Below is a small trained network, with its code and all its weights. Each question gives an input and a target symbol and asks what happens when units are switched off, that is, made to give their printed mean instead of their output.

import numpy as np


def w(rows, s, z=0):
    codes = np.array(rows[::2]) - 128.0
    scale = np.full(codes.shape[1], s)
    scale[-1] = z or s
    return codes * scale


def norm(h):
    return h / np.sqrt((h * h).mean(-1, keepdims=True) + 1e-5)


def f(y):
    return np.maximum(y, 0)


def softmax(a):
    e = np.exp(a - a.max(-1, keepdims=True))
    return e / e.sum(-1, keepdims=True)


def log_softmax(a):
    a = a - a.max(-1, keepdims=True)
    return a - np.log(np.exp(a).sum(-1, keepdims=True))


def net(x, mask):
    ids = ['ΔΛΞΣΦαβεζηθμπτψω'.index(c) for c in x.split()]
    T = len(ids)
    res = E[ids] + P[:T]
    q, k, v = (norm(res) @ M[0].T for M in (Q, K, V))
    z = softmax(np.where(np.tri(T) > 0, q @ k.T / 2**0.5, -1e9)) @ v
    res = res + np.where(mask[0], z, O[0][:, -1]) @ O[0][:, :-1]
    y = f(norm(res) @ A[0][:, :-1].T + A[0][:, -1])
    res = res + np.where(mask[1:17], y, B[0][:, -1]) @ B[0][:, :-1]
    return log_softmax(norm(res)[-1] @ U[:, :-1].T + U[:, -1])


Q, K, V, O, A, B = {}, {}, {}, {}, {}, {}
E = w([
[144,73,126,102,65],'Δ',
[103,91,197,192,72],'Λ',
[136,146,105,163,204],'Ξ',
[132,176,78,168,59],'Σ',
[66,147,139,175,199],'Φ',
[249,58,131,129,85],'α',
[145,156,174,178,161],'β',
[75,146,140,67,150],'ε',
[168,140,165,227,125],'ζ',
[198,114,141,166,111],'η',
[205,39,44,73,51],'θ',
[142,102,181,125,41],'μ',
[64,123,106,114,131],'π',
[153,97,47,118,156],'τ',
[164,130,141,151,143],'ψ',
[14,96,134,124,150],'ω',
],0.021)
P = w([
[106,177,130,104,125],'0',
[139,106,87,162,120],'1',
[138,103,89,157,118],'2',
[140,124,179,38,172],'3',
[138,104,88,160,118],'4',
[135,99,92,150,118],'5',
[158,103,199,7,179],'6',
],0.018)
Q[0] = w([
[104,154,2,195,132],'h1',
[210,111,79,182,111],'h1',
],0.013)
K[0] = w([
[135,16,60,197,247],'h1',
[216,55,132,180,143],'h1',
],0.011)
V[0] = w([
[172,172,117,76,152],'h1',
[116,254,93,87,42],'h1',
],0.0085)
O[0] = w([
[159,85,69,155,101,1],'h1',
[89,3,42,135,36,186],'h1',
],0.0054,0.00093)
A[0] = w([
[161,198,115,99,155,40],'n1',
[120,7,182,145,188,62],'n2',
[154,102,210,72,199,83],'n3',
[71,81,157,201,146,137],'n4',
[112,152,107,52,104,178],'n5',
[125,112,155,67,159,112],'n6',
[110,182,132,83,72,2],'n7',
[48,83,146,178,160,71],'n8',
[160,114,70,133,169,85],'n9',
[115,116,96,61,133,91],'n10',
[95,177,54,83,128,71],'n11',
[125,66,92,130,164,107],'n12',
[118,135,216,112,105,122],'n13',
[136,149,122,130,177,106],'n14',
[135,155,149,165,123,104],'n15',
[79,169,142,110,88,204],'n16',
],0.02,0.0074)
B[0] = w([
[196,116,174,110,127,152],'n1',
[44,45,148,44,69,242],'n2',
[198,91,134,4,190,243],'n3',
[146,208,205,126,125,238],'n4',
[93,127,137,50,202,255],'n5',
[78,140,164,85,118,212],'n6',
[64,112,172,137,195,143],'n7',
[146,82,50,131,195,211],'n8',
[116,127,153,174,179,205],'n9',
[193,106,134,143,70,228],'n10',
[151,202,105,124,105,201],'n11',
[72,152,112,109,96,223],'n12',
[129,137,107,43,159,205],'n13',
[121,85,128,69,80,179],'n14',
[104,124,75,149,116,183],'n15',
[137,68,147,197,85,227],'n16',
],0.03,0.0063)
U = w([
[24,118,106,118,12,69],'Δ',
[43,186,225,113,93,87],'Λ',
[154,132,223,156,172,160],'Ξ',
[162,141,97,151,53,254],'Σ',
[122,133,104,130,243,101],'Φ',
[143,26,173,156,96,103],'α',
[224,208,165,88,94,97],'β',
[157,193,46,58,63,59],'ε',
[132,210,196,139,90,201],'ζ',
[166,97,112,181,166,237],'η',
[137,67,19,125,135,98],'θ',
[197,125,193,117,11,74],'μ',
[164,206,67,111,154,175],'π',
[51,179,106,140,151,192],'τ',
[253,78,135,129,128,82],'ψ',
[32,74,144,161,177,90],'ω',
],0.02,0.0095)

Each question gives the input, a string of symbols that net reads in full, and the target symbol t.
The units are the heads (2 rows each of Q, K, V and O) and the neurons (one row each of A and B). Each row of codes is followed by its name. A weight is (code - 128) times the scale printed after its matrix; where a second scale follows, it is the last column's (O, A, B and U).
mask holds one flag per unit, heads first, then neurons. A switched-off unit (its flag False) gives its mean, the last column of its rows in O or B, instead of its output. The means were averaged over made-up inputs and are rounded, as every weight is.
A unit's drop is (log p(t) with every unit on - log p(t) with that unit switched off) / (log p(t) with every unit on - log p(t) with every unit switched off).
The circuit of an input: a set's keep is (log p(t) with only the set's units on - log p(t) with every unit switched off) / (log p(t) with every unit on - log p(t) with every unit switched off). Starting from the 12 units with the biggest drops (on a tie, the unit counted first), units are removed one at a time, each time the one whose removal leaves the highest keep (on an exact tie, the one counted first), for as long as the keep stays at least 0.8.
units of the circuit, in order: the units of the circuit, biggest drop first
unit that matters most: the unit with the biggest drop
k most important neurons: the k neurons with the biggest drops, biggest first
drop of u: that unit's drop, to one decimal
input Σ θ π, target π: unit that matters most : n8
input α Σ μ, target μ: 4 most important neurons : (n5 n3 n2 n8)
input ζ Λ Σ Λ μ Ξ, target Ξ: units of the circuit, in order : (h1 n9 n1)
input Σ Δ μ ω, target Δ: units of the circuit, in order : (h1 n12)
input ε ζ Ξ Σ η Λ θ, target Δ: units of the circuit, in order : (h1 n3 n12)
input Ξ Σ ω, target ω: 2 most important neurons : (n8 n2)
input Σ Σ ζ Φ, target Δ: 2 most important neurons : (n2 n12)
input Λ ω π Σ ω α α, target Δ: units of the circuit, in order : (h1 n2)
input Σ Σ Σ ψ, target Δ: units of the circuit, in order : (h1 n2)
input Σ η α π, target Δ: units of the circuit, in order : (h1 n3)
input θ μ β, target β: 3 most important neurons : (n2 n4 n5)
input Σ α Λ θ, target Δ: units of the circuit, in order : (h1 n3)
input Σ Σ Σ β Δ θ, target θ: 3 most important neurons : (n4 n2 n6)
input Σ β Σ Φ ψ, target ψ: units of the circuit, in order : (h1 n2 n5 n4)
input Λ θ Σ η Φ ε, target ε: units of the circuit, in order : (n11)
input μ Σ τ Δ ψ ω, target ω: 2 most important neurons : (n8 n4)
input Σ Φ ζ Ξ, target Δ: 2 most important neurons : (n2 n12)
input Σ μ Φ Λ, target Δ: 2 most important neurons : (n2 n3)
input Δ ε μ, target μ: 2 most important neurons : (n5 n2)
input τ Λ Δ Σ Δ Λ Λ, target Δ: units of the circuit, in order : (n2)
input Σ ε θ α ψ ψ, target ψ: drop of n1 : 0.2
input β Ξ ε, target ε: drop of n11 : 1.5
input ζ β π, target π: drop of n4 : 0.4
input α Ξ α Σ π Ξ τ, target Δ: drop of n14 : 0.0
